What can hang from each mark
ripekan: getad kazirof pitid zesuf
zesuf: getad pitid ripekan
sukofab: getad norapo ripekan sepo
getad: ripekan
kazirof: buzo getad zesuf
sepo: zesuf
pitid: getad moro sepo
norapo: ripekan sukofab zesuf
moro: getad norapo sukofab
buzo: sepo sukofab

Every row comes from one small tree of marks. The marks that hang from a mark follow it in brackets, in alphabetical order. Every link used is in the known rows. Which tree was each row made from?
Each row is shifted at random along 8 fixed directions that mean nothing.
Known rows
buzo[sukofab[getad[ripekan[pitid[moro]]] norapo[zesuf] sepo]]: [  68 -140  -17   26  -29   85 -233  119   16  -85  236  -13   85   42
 -154  -22  177 -142  -55 -232 -109  159   47  109  256  325   28  203
   26    7   51  -12  -65 -247  109  -55 -105    7   77   -9  -94   79
 -248 -123  -50  119  199]
buzo[sepo sukofab[getad ripekan]]: [ 276  131  -33  -69 -147   78 -110  113 -124 -168   98   54   84  114
 -161   17   -4  -50   70 -162   52   84   71  140  189  -25  -63   87
  117  223   46  224  -77  -99    6  -67 -154   55   16   -3 -110  -72
 -169 -194   48 -100 -126]
getad[ripekan[zesuf[pitid]]]: [  16  231   -4  -77   90   73   33   13  -76    5  -64  -42  125  108
  -16   28   91  -97   67   61   -6   47  -83 -198  104 -157  -79 -171
  -47  216  284   81   -9   79   63 -117  -11   44  -39   22  -60 -228
  -34  -18  -32  110   54]
norapo[zesuf[getad pitid]]: [ 165 -293   80   56 -119  176  -34   92  142  -50   32 -134   21 -165
 -146 -171  -75  -96  -65  -47  -30  -13 -155   48    2  176  -67  148
  -71 -162  -71  -70 -120 -110 -169 -167   69  -68   76  206  100  218
  -22  -22  -45 -125 -167]
zesuf[pitid[getad sepo]]: [ 148  146 -181 -134   20 -166  -20  181  -17 -144  -58 -149  132   26
   27   48  117  -14   67  127   63 -151  -48  -56   82 -231  -88  -52
   81  337   63   26  -55  -20  -16 -105  -62  -75   47 -109  -18  -46
   33    3  -37 -247 -159]
kazirof[getad zesuf[ripekan[pitid[sepo]]]]: [  -1 -198 -359  -51   48 -103  -77  230  109 -109   44 -197  -56  120
  -80   37    2   -3  -10   26 -195  -16   97   85  186  277    8  259
   39  -44  121  -24 -115   36 -128  126 -141 -249  143  -47 -135  168
    6  193  -20 -119  387]
buzo[sepo[zesuf[getad pitid[moro[sukofab]] ripekan[kazirof]]]]: [ -47 -127  -93  -52  -24   99  110  -53  159  -18 -174 -219   13  143
  -97  135  -39  -74  137 -185 -212  192  102  -46   74  -64   14   13
 -181  -10  353  210 -164  292  165 -100   70  -95  -15  -50  -76   72
   32  290 -111 -127  259]
sukofab[norapo sepo[zesuf[getad ripekan[pitid[moro]]]]]: [  97 -123  214  193 -164  104 -176  120  -48   25  255  -11  113 -110
 -138 -385  285  -59 -153 -102   59   -6   31   34  -51  179  107  165
 -160 -255  -72  -76   -1 -171  109  -44    6  -79  108   81  175   85
 -172 -297   28 -217  -74]
getad[ripekan[kazirof[buzo] zesuf[pitid[moro[sukofab]]]]]: [  88  -88  -11   50  -26  206   46  -57  123  -47    0  -30  -91  200
 -120    6 -127  -33   48 -183 -183  279   13   25   53  289 -111   72
 -168 -100  256  194 -119   95  -84 -102  -44   -5   33   29  -30   24
  -49   49   31  159  275]
kazirof[buzo[sepo] getad zesuf[pitid ripekan]]: [   5  -13   99   76 -128  -86   14  142 -118  -12  -36  -36  -38  -62
    5 -102  163   94   -9   84   62 -106  180   11 -141  -53  161   24
  -47 -227   50  -11   -6   78  -67  252    9 -118   96   35   44   23
   38   59   23 -291  172]
kazirof[buzo getad[ripekan]]: [   8 -181   78    4 -163 -120   -9  137  129  -29    4 -131   41  -48
   77 -102  182  -22  -41  134   75 -326  -12  -42  -75   65  132  118
   78  -53  -94 -135  -38 -181  -74   66   35 -116   63  144  107  114
   17    7  -82  -76 -165]
ripekan[getad zesuf[pitid[moro[sukofab[norapo]] sepo]]]: [-142   35  -12  -43    6   16   75  -12  121   14  -46 -149  100   79
  -42   -5  175 -142  111 -106  -60  -46   25  -98   19 -124   94 -104
 -106   53  168   82 -109  -17  147  -59   70   19 -114  -60  -30   30
  -40   65 -248  165  193]
sepo[zesuf[getad ripekan[pitid[moro[norapo sukofab]]]]]: [ 115  -32 -163   46  115  129 -148   -1   64   91  232   33    0   62
   97  -70  109  -72 -139 -156 -106  220   66 -123  203  241 -101   95
 -215  -77  144  -10  -18 -113  125 -193  -80  -28   13 -128   52 -121
 -156 -222  171   66  338]
sukofab[getad ripekan[pitid zesuf] sepo]: [   9  136   78   44  172  -62  -45  102  140   46  -56  -56  125 -130
  123   28  254   60  -45    2   78   89  -24  -62   11  -87  -19 -177
 -138   49  -40  -70   55  -41   23 -153  -34   19  118  -22  109 -183
   17   36   10   74   45]
kazirof[getad zesuf[pitid[moro sepo] ripekan]]: [ 156   94   62   71  -81  -59   31  163  -29 -104 -114  -55  -31  -22
  -28 -109   64  160   62   14   14   74  138   49 -127  -72  -31  -76
  -70  -61   74  129  -15  200   -6  131  -40  -90  147  -97   68  -16
   73  122   96 -420   56]
getad[ripekan[kazirof[buzo[sukofab]] pitid zesuf]]: [ 180   82   -7  -93  -16  247    6  -83   56  -56   16  -57   71  252
 -170   81  -91 -170   23  -46  -58  175 -228  -29  156  176 -175   29
 -105  104  196  126  -98   26 -223 -309  -37   67   -3  226  -61 -129
 -108 -134   22  255   77]
pitid[getad[ripekan] sepo]: [ -34 -210  -24   80   27 -298   88  235  336  -77 -155 -134  -44 -109
  235  -57  117  217   26   60   57 -268   87  -41 -250    1   43  -44
   12  -62 -220  -90  -12  -26  -22   41   31  -80  133 -112  205  227
  275  292 -125 -390 -150]
norapo[sukofab zesuf[getad pitid ripekan]]: [ -15 -178   47  127   43   45   92  113  214  -21 -185  -83  -78  -91
   53  -35  -19   86   85  -38  -34   78   87  -12 -110 -168  -79  -72
 -151 -163   72   93 -110  108    0  -77   60   -5   59   20   73   94
  106  247  -81 -181   33]
kazirof[buzo zesuf[ripekan[getad pitid[sepo]]]]: [-101  289 -135  152  177 -124   95  100  -75   23   65  153  -86  166
   79 -239  112  131   41   64  109  -44  113  -93 -176  -75  -17 -212
 -214 -238   64   70   39   28 -125  183  -92   30  -33 -139   58 -108
  111 -111  -33  -74  317]
moro[getad[ripekan[kazirof[zesuf] pitid]] norapo sukofab[sepo]]: [  66  -26 -174  107   75  -45  -26  298  269  -76   96  -18 -123   50
  307  -90  133  138    7   -6   69 -181  174  -17  -78   -6  -12   36
  -63  -35   -3   79 -133 -285 -213    5 -188    9   31  -40   85   44
   62 -113  -24  -15  187]
sukofab[getad[ripekan] sepo]: [-141  -65  231 -175   46  -49  100 -176  350   71 -306 -283  168 -103
   27  177  151 -194   44  -48  -86   34 -277 -224   28  -55   39 -255
  -62  140  -28 -137   40   95  203 -278  251   56  -50  140   64  -49
   33  349 -201  119   -9]
sepo[zesuf[ripekan[getad kazirof pitid[moro[norapo sukofab]]]]]: [  91  -48 -234   19  115  100    1   93  304   -1  -39 -104  -55  141
  157  129    3   95   23 -116 -120  216  157   66  110   38 -113   73
 -170   54  124  199 -132   52  -29 -220 -133  -70  109 -114   25  -65
    7  102  106   59  279]
norapo[sukofab[sepo] zesuf]: [ 176   17  121    9  -25  151  -82   28   62  -74   13    7  -43   -4
  -20   80  -62   10   -4 -106  -15  272  -44  132   54   22  -99   -8
   -8    8  -73   59  -18   -4 -102 -137  -45   82   37   46  -68  -48
 -118  -10   85  -88  246]
kazirof[zesuf[getad pitid[sepo] ripekan]]: [  51 -143  -50    1   -9  -43 -152   99  -62   40   96 -155   73  -73
   -2  -78  206  -40 -149   56  -69   14   14  -83  114  127   55  146
 -101 -100   79 -149   33   45   61   20   -5 -209  160  -14   56   14
  -52   17  107 -236  165]
moro[getad norapo[sukofab[ripekan[kazirof pitid[sepo]]] zesuf]]: [  31 -174  -69   41    1   43   39  192  371 -108 -143 -119 -159   10
  126  115   -4  143  113 -120  -82   97  183  203  -50  -39   -5   18
  -37  -27  -59  187 -167  -21 -157  -70  -75  -26   94  -69  -19  149
   42  285  -89  -79  356]
norapo[ripekan[getad] sukofab]: [  69   55 -105   99   52   28  -52  119   93  -17  155  121  -27  108
  136  -55   61   74    9  -30   97   -1  106   48   46  -68  -53    7
  -42  -49  -68   85  -32 -184  -52  -17 -143   53  -11  -66   10  -59
  -53 -157    8   34   70]
pitid[getad[ripekan[kazirof]] moro[norapo] sepo[zesuf]]: [  19   76  -89  -13   31   42   59  -23  186  -34   -9  -18  -54  225
   38  -53  -10   15   65 -192 -111  168   19  -22  -18  168  -43 -121
 -114   10   24  156   -1   92   74  -71  -17   26  -29 -169   20   21
   30   92  -28 -197  324]
kazirof[buzo[sukofab] zesuf[getad pitid[sepo] ripekan]]: [  50   33   63   71  -93   12  -44   16 -199    9  148   22   32   66
 -104 -250  155 -102  -53    1   57  -58   -6 -136  -42   36   35    9
 -165 -222  133  -26    2  -14   -7   67   35  -25  -32   61   62  -12
  -72 -234    3 -205   96]
sepo[zesuf[getad ripekan[pitid]]]: [  36 -291   38  139  -56   85  -72   99  123   75  168 -103   73 -119
  -47 -283  125  -83 -161   -7    8 -118  -70  -88  -26  234   46  187
 -184 -290  -41 -177  -51 -137  -33 -124   60 -135   72  158  184  155
  -17 -148  -38 -130  -86]
moro[norapo[sukofab zesuf[pitid ripekan]]]: [  79 -252   53  121  -24   81   28  192  252  -94  -83  -66 -115  -82
   41  -76  -57   45   43  -28  -20  -14   14   39 -119  -14 -109   36
  -50 -117  -31   65 -146  -65 -142 -154   14   51   42  118   77  179
   37   87  -64 -175  -10]
sepo[zesuf[ripekan[getad pitid[moro[norapo]]]]]: [ 281  -18   -5    3   59  150  -47   35  278    8   39  -84   84  -36
   39  -75   -2  -47 -113  -54   -2  150 -220  -54   60  203 -226   -7
 -176   32 -107  -31  -28  -73 -104 -452   -8   25   97   90  195  -80
  -33 -145  152  -46  -99]
moro[getad sukofab[norapo]]: [ 138  -29  156   52  -14   40   48    8  283   11  -86   30  -76 -160
  206  -36    8   83   -9 -115   90   18    7  -29 -136  -44  -83 -136
  -76  -29 -233   43  -19 -152  -47 -204   37  148  -19    7  195  -26
   36  -31   49  -23  -89]
sepo[zesuf[getad pitid ripekan]]: [  82   66  -64 -130  -44  193  -71  -48 -138   33   43 -141  169  110
 -200  -49   73 -262  -10  -31 -118  150 -101 -142  294  -38  -46   44
  -79  160  328   70  -49  100  170 -181   21 -110  -31   67 -108 -162
 -198  -82   30  -17  119]
sukofab[getad norapo[zesuf] ripekan[kazirof pitid] sepo]: [ 144  167  -87   78   71  144 -193  162  -17 -107  277  109   65  131
 -155 -208  116 -102  -37 -138   56  140  -95  130  187  159 -118   27
  -64   44  -44  100  -33 -297 -158 -144 -222   90   37   75  -38  -70
 -226 -370    3  110   60]
sepo[zesuf[ripekan[getad pitid[moro]]]]: [  52  -49  112  176  -72   70  200  143  248  -60 -185  -67  -22  -35
  -61 -216  -52  145  138  -65   44  -13   88   66 -271 -109  -40  -96
 -164 -160   13  201 -141  127  -47  -69   46  -18   62   28  164  122
  173  149 -124 -220 -181]
kazirof[buzo[sepo sukofab] zesuf[pitid[getad moro] ripekan]]: [ 166 -120  120  -95 -135  -17  -37  -38   10  -37  -84 -157   81  -56
  -80  143   80  -66  -34  -71  -77  127  -36  -30   65  139   28   39
  -52    4   98  -45  -13  164   66  -97  102  -78  123   14   39   12
  -24  142   75 -232   79]
sepo[zesuf[pitid[moro]]]: [ 131    4   89  -26  -37  -17  -89   69  -48    5   41 -134  195 -124
   47   29  196  -69  -88  100   57  -48  -96 -119   52  -70    3   22
  -23  151   99 -150    9  -18   99 -175   46  -70   78   36   82  -83
  -43 -111   62 -170 -183]
buzo[sepo sukofab[getad norapo[ripekan[kazirof pitid] zesuf]]]: [ 134  124  -87  103  174  153 -146   38    4  -21  199  238  -56  117
   16   77   16   74  -52 -240   22  374   77  146  140  188 -131  -35
 -158 -147  -98  110   29 -110 -133 -109 -180  183   62  -68  -37 -117
 -123 -179  121   32  372]
moro[norapo[ripekan zesuf[pitid]]]: [-127 -190 -101   52   88   33  -34  117   99    5   49   -3  -92   -3
   41    2   45  -31    2  -39 -109   15   79   -6   55  109   43   36
  -14 -130   72  -35  -61  -93  -19   59  -16   -8   -8  -25  -67  128
  -35  115 -106   27  353]

Which tree is each row?
[ -25 -156 -133   28  -10  127  -74   -9   23   65  193  -87   68  109
 -122 -162   66 -169  -90  -96 -108   42  -63  -83  157  252   41  144
 -171 -139  138  -40  -39  -27   37  -87    1 -139   -2   47   17   76
  -84 -106  -47  -49  161]
sepo[zesuf[pitid[getad] ripekan[kazirof]]]
[  50   30  170  121  -75   49   23  -28  -46   26    7   47  -33    0
  -29  -97   89   71  -22  -49   55  112   34   32 -162   46   66  -86
 -218 -308    5   26   31  109  -90   88   47  -10   75   20  116    4
   28   -9   41 -212  156]
norapo[zesuf[pitid[moro] ripekan[kazirof[buzo[sepo] getad]]]]
[ -95   79  -96   71  227 -135  131   12  191  -77 -133   84 -108  124
   32   48 -112   81  137 -151  -28  117   24  -57 -102  -21 -158 -218
  -97  -68   22  114  -18   89    3  -47  -26  190  -82  -78   -7   19
  151  133 -107  -51   79]
buzo[sukofab[ripekan sepo]]
[ 267  -60  244   53 -164  203  -79  -61   -5  -14   46  -70   24  -65
 -123  -81   16  -49 -121  -72   42  195 -142   79  -33  145  -71   88
 -199 -220  -73  -16  -19   19 -212 -187   45   -4  118  256  133  -20
  -97 -172  176 -153  -24]
ripekan[kazirof[buzo[sukofab[sepo]] zesuf[getad pitid]]]
[  14   25  -68   -8   99  176  117  -41  230   43 -251 -132  -38  109
  -28  156 -104  107   81 -105 -153  385   83  108   54  -37  -98  -60
 -211  -25  116  242  -68  347  -35 -184  -21  -86  137  -15  -18 -121
   65  344   80   10  319]
sepo[zesuf[ripekan[getad kazirof pitid]]]
[ 205   41   73 -238  -48  158 -161 -171  108   14   53 -122  109   26
   16  231   86 -217  -74 -156 -125  323 -211  -16  291  155  -57  -61
   -2  247  -53  -60   52  -22  120 -321   68   40  -13  -80  -71 -140
 -250    7  102   25  404]
pitid[getad moro[norapo[sukofab zesuf]] sepo]
[ -52  179   10   17    0  -20  107   22  -41  -14 -135  -46  -25   56
    4  -25   74   99  108  -14    9   67  120   10 -118 -192   61 -192
 -125  -47   99  148   -1  222   -2  138   14  -44   21 -122   -1  -42
   98  170  -52 -228  248]
ripekan[kazirof[zesuf[pitid[getad sepo]]]]
[-212  -85 -560  133  260 -145  -80  297 -135  -79  284  107 -113  247
  -13 -156    0   -9   36   21 -106 -143  204  -47  160  121  -18  175
    4 -107  327   26 -113 -160  -40  279 -244  -98  -43 -191 -189  172
   27  -99 -154   19  295]
norapo[zesuf[pitid ripekan]]
[ 118  -36  -51  -30   54  -91   -1  192  277 -107 -160 -141   -1  -48
  125  153   97  133   57  -47  -63  130  100   82   12  -25  -55  -57
   16  165  -42   64  -55   63   44 -147  -48  -51  160 -171   24    8
   46  273   24 -270  194]
sukofab[norapo[ripekan[pitid[moro[getad] sepo[zesuf]]]]]
[ -17  165  205    5   43 -137  234   -5  209  -37 -372  -72  -49  -43
   82   93   60  127  144   26   74   42    8  -83 -271 -188  -41 -362
 -138 -100  -30   53    3  241  -96  -24  131  107   11   40  101 -101
  193  296  -73 -188  158]
kazirof[buzo[sukofab[ripekan[pitid[sepo]]]] getad zesuf]
[-122   14   29  183 -115   31   53   75 -109    7   40    9  -72   66
  -78 -174  112  161   77  -99  -18   44  328  177 -172  -49  218   36
 -159 -313  111  182  -53  147   34  367  -42 -137   72 -151    5  129
   50   95  -76 -158  286]
ripekan[getad kazirof[zesuf[pitid[moro sepo]]]]
[  77 -148  234 -103  -66  269  -27 -124  237   14 -142 -137  -37  -76
  -95  117   -5 -160   20 -311 -235  414  -41  -11  174  196  -26  -58
  -72    7   45   95  -54   34  120 -232  103   67  -11   59  -72  -39
 -202  242   -4  124  509]
moro[getad[ripekan] sukofab[norapo[zesuf[pitid]] sepo]]
[ 162 -237   -1  -22  -86  220 -159   25   69  -41  108  -60  -41   52
 -113   65  -92  -93  -69 -126 -161  269  -33  129  236  273  -63  231
   18  -20   39   33  -60  -11  -49 -135  -60  -65   91   82 -109   50
 -196   25  107    0  282]
norapo[sukofab zesuf[ripekan]]
[  88  195    6  -13   -2  163   88    8  134  -11  -86   57 -119  137
  131  -50  -60   62   92  -88   -1  114   50   -8  -43  -57  -68 -191
  -64   56   42  257  -27   22  -96  -29  -69   98  -39  -16   19 -138
   17   20   62   17  210]
moro[getad[ripekan[kazirof[zesuf]]] norapo]
